Here is a tiny trained network, its code and every weight. The questions are about switching its units off for an input and a target symbol, where a switched-off unit gives its printed mean instead of its output.

import numpy as np


def w(rows, s, z=0):
    codes = np.array(rows[::2]) - 128.0
    scale = np.full(codes.shape[1], s)
    scale[-1] = z or s
    return codes * scale


def f(y):
    return np.maximum(y, 0)


def softmax(a):
    e = np.exp(a - a.max(-1, keepdims=True))
    return e / e.sum(-1, keepdims=True)


def log_softmax(a):
    a = a - a.max(-1, keepdims=True)
    return a - np.log(np.exp(a).sum(-1, keepdims=True))


def net(x, mask):
    ids = ['ΓΠΦαβεμστω'.index(c) for c in x.split()]
    T = len(ids)
    res = E[ids] + P[:T]
    r = res
    for j in range(2):
        rows = slice(2 * j, 2 * j + 2)
        q, k, v = (r @ M[0][rows].T for M in (Q, K, V))
        z = softmax(np.where(np.tri(T) > 0, q @ k.T / 2**0.5, -1e9)) @ v
        o = O[0][rows]
        res = res + np.where(mask[j], z, o[:, -1]) @ o[:, :-1]
    y = f(res @ A[0][:, :-1].T + A[0][:, -1])
    res = res + np.where(mask[2:26], y, B[0][:, -1]) @ B[0][:, :-1]
    return log_softmax(res[-1] @ U[:, :-1].T + U[:, -1])


Q, K, V, O, A, B = {}, {}, {}, {}, {}, {}
E = w([
[139,114,77,11],'Γ',
[123,55,149,138],'Π',
[147,115,136,233],'Φ',
[116,111,181,159],'α',
[138,165,106,87],'β',
[125,180,35,156],'ε',
[148,126,189,213],'μ',
[252,109,94,156],'σ',
[75,69,71,99],'τ',
[66,97,134,166],'ω',
],0.025)
P = w([
[3,26,241,152],'0',
[34,62,210,139],'1',
[46,83,174,128],'2',
[78,99,149,113],'3',
[86,113,130,111],'4',
[78,122,110,88],'5',
[120,134,101,90],'6',
[116,146,81,88],'7',
[125,151,77,83],'8',
[93,126,102,81],'9',
],0.0045)
Q[0] = w([
[89,50,103,254],'H1',
[113,180,159,28],'H1',
[151,115,112,192],'H2',
[212,200,98,89],'H2',
],0.013)
K[0] = w([
[207,254,110,45],'H1',
[51,18,194,133],'H1',
[166,167,78,161],'H2',
[59,89,229,182],'H2',
],0.0087)
V[0] = w([
[105,10,76,219],'H1',
[74,173,255,108],'H1',
[82,242,163,159],'H2',
[134,65,68,152],'H2',
],0.0071)
O[0] = w([
[177,183,1,140,209],'H1',
[201,228,73,71,3],'H1',
[65,155,213,177,102],'H2',
[100,213,59,174,198],'H2',
],0.0073,0.0052)
A[0] = w([
[88,132,169,86,139],'N1',
[127,143,115,172,90],'N2',
[146,149,147,53,7],'N3',
[153,115,174,120,43],'N4',
[121,137,213,155,203],'N5',
[249,134,147,174,15],'N6',
[99,85,77,185,115],'N7',
[86,147,61,147,52],'N8',
[172,184,128,91,168],'N9',
[80,144,104,87,135],'N10',
[84,218,137,164,176],'N11',
[21,93,60,91,51],'N12',
[51,214,60,52,158],'N13',
[217,71,79,121,62],'N14',
[17,134,89,155,171],'N15',
[179,36,152,147,95],'N16',
[92,71,162,180,60],'N17',
[126,90,94,44,131],'N18',
[180,95,131,54,2],'N19',
[162,186,185,129,201],'N20',
[107,168,175,174,114],'N21',
[125,78,120,64,180],'N22',
[141,132,161,113,103],'N23',
[180,132,77,79,119],'N24',
],0.013,0.0065)
B[0] = w([
[164,76,74,100,147],'N1',
[138,134,146,120,152],'N2',
[84,188,169,144,133],'N3',
[113,153,110,149,130],'N4',
[143,161,70,77,177],'N5',
[144,53,173,139,143],'N6',
[134,201,167,142,227],'N7',
[144,114,165,142,175],'N8',
[108,109,86,143,141],'N9',
[141,85,154,133,154],'N10',
[150,102,135,74,174],'N11',
[116,148,179,145,208],'N12',
[124,86,181,100,185],'N13',
[71,131,130,159,155],'N14',
[170,139,137,76,251],'N15',
[65,151,134,102,172],'N16',
[121,164,96,132,206],'N17',
[168,123,103,204,150],'N18',
[44,246,195,108,133],'N19',
[194,90,74,98,135],'N20',
[178,125,147,117,156],'N21',
[150,155,67,152,156],'N22',
[160,109,120,145,129],'N23',
[118,109,106,143,152],'N24',
],0.011,0.018)
U = w([
[176,58,128,102,137],'Γ',
[105,201,202,47,188],'Π',
[97,87,211,172,56],'Φ',
[225,147,100,121,50],'α',
[206,202,105,210,96],'β',
[199,132,184,195,25],'ε',
[125,94,254,70,40],'μ',
[41,175,219,191,80],'σ',
[141,109,92,53,255],'τ',
[60,176,90,134,243],'ω',
],0.0083,0.0054)

Each question gives the input, a string of symbols that net reads in full, and the target symbol t.
The units are the heads (2 rows each of Q, K, V and O) and the neurons (one row each of A and B). Each row of codes is followed by its name. A weight is (code - 128) times the scale printed after its matrix; where a second scale follows, it is the last column's (O, A, B and U).
mask holds one flag per unit, heads first, then neurons. A switched-off unit (its flag False) gives its mean, the last column of its rows in O or B, instead of its output. The means were averaged over made-up inputs and are rounded, as every weight is.
A unit's drop is (log p(t) with every unit on - log p(t) with that unit switched off) / (log p(t) with every unit on - log p(t) with every unit switched off).
The circuit of an input: a set's keep is (log p(t) with only the set's units on - log p(t) with every unit switched off) / (log p(t) with every unit on - log p(t) with every unit switched off). Starting from the 12 units with the biggest drops (on a tie, the unit counted first), units are removed one at a time, each time the one whose removal leaves the highest keep (on an exact tie, the one counted first), for as long as the keep stays at least 0.8.
circuit, biggest first: the units of the circuit, biggest drop first
most important unit: the unit with the biggest drop
top k neurons: the k neurons with the biggest drops, biggest first
which heads matter: for each layer, one digit per head in row order, 1 if its drop is at least 0.15 and else 0, layers parted by /
drop when u is switched off: that unit's drop, to one decimal
input ω σ ω Π ω ω ε ε, target Π: circuit, biggest first => [H1; N7; N15; N18]
input ω ω β α ω Π ω ω μ, target τ: top 3 neurons => [N5; N7; N20]
input Π ω Π Φ ω Π Π β, target τ: which heads matter => 00
input ω Φ Γ, target ω: which heads matter => 10
input ω Φ Π Π Π α ω ω ω α, target τ: which heads matter => 00
input Φ Π Φ ω α ω μ, target α: most important unit => N20
input ω Π Π ω Π Π β Φ ω Π, target τ: top 4 neurons => [N1; N7; N5; N12]
input ω ω ω Π τ Π Π Π σ Φ, target σ: circuit, biggest first => [N16; H1]
input Φ β α Π μ, target α: top 4 neurons => [N20; N5; N21; N13]
input Φ Φ Π, target β: circuit, biggest first => [H1; N13]
input ω Π ω ω β ω, target τ: top 2 neurons => [N1; N5]
input ω Π ω ω Π ω Π Φ Π, target β: circuit, biggest first => [H1; N13; N11]
input μ ω ω μ Π σ Γ, target σ: top 3 neurons => [N19; N13; N3]
input τ ε μ Φ, target Π: which heads matter => 11
input Φ ω Π ω Γ, target ω: which heads matter => 00
input ω σ σ ω Φ, target σ: which heads matter => 11
input Π Π Π ω β ω ω ε, target μ: most important unit => N13
input ω σ ω Γ ε Φ, target Π: top 2 neurons => [N16; N18]
input σ Π Π, target σ: top 2 neurons => [N5; N16]
input Γ τ ω ω ω ω τ ε, target Π: most important unit => H1
input σ Φ ε β, target Γ: top 2 neurons => [N13; N7]
input α ω τ Φ Φ ω α ω ω, target μ: drop when N5 is switched off => 0.2
input β ω β α ω, target τ: drop when N18 is switched off => 0.0
input Φ ω Π Π, target ω: drop when N14 is switched off => 0.3
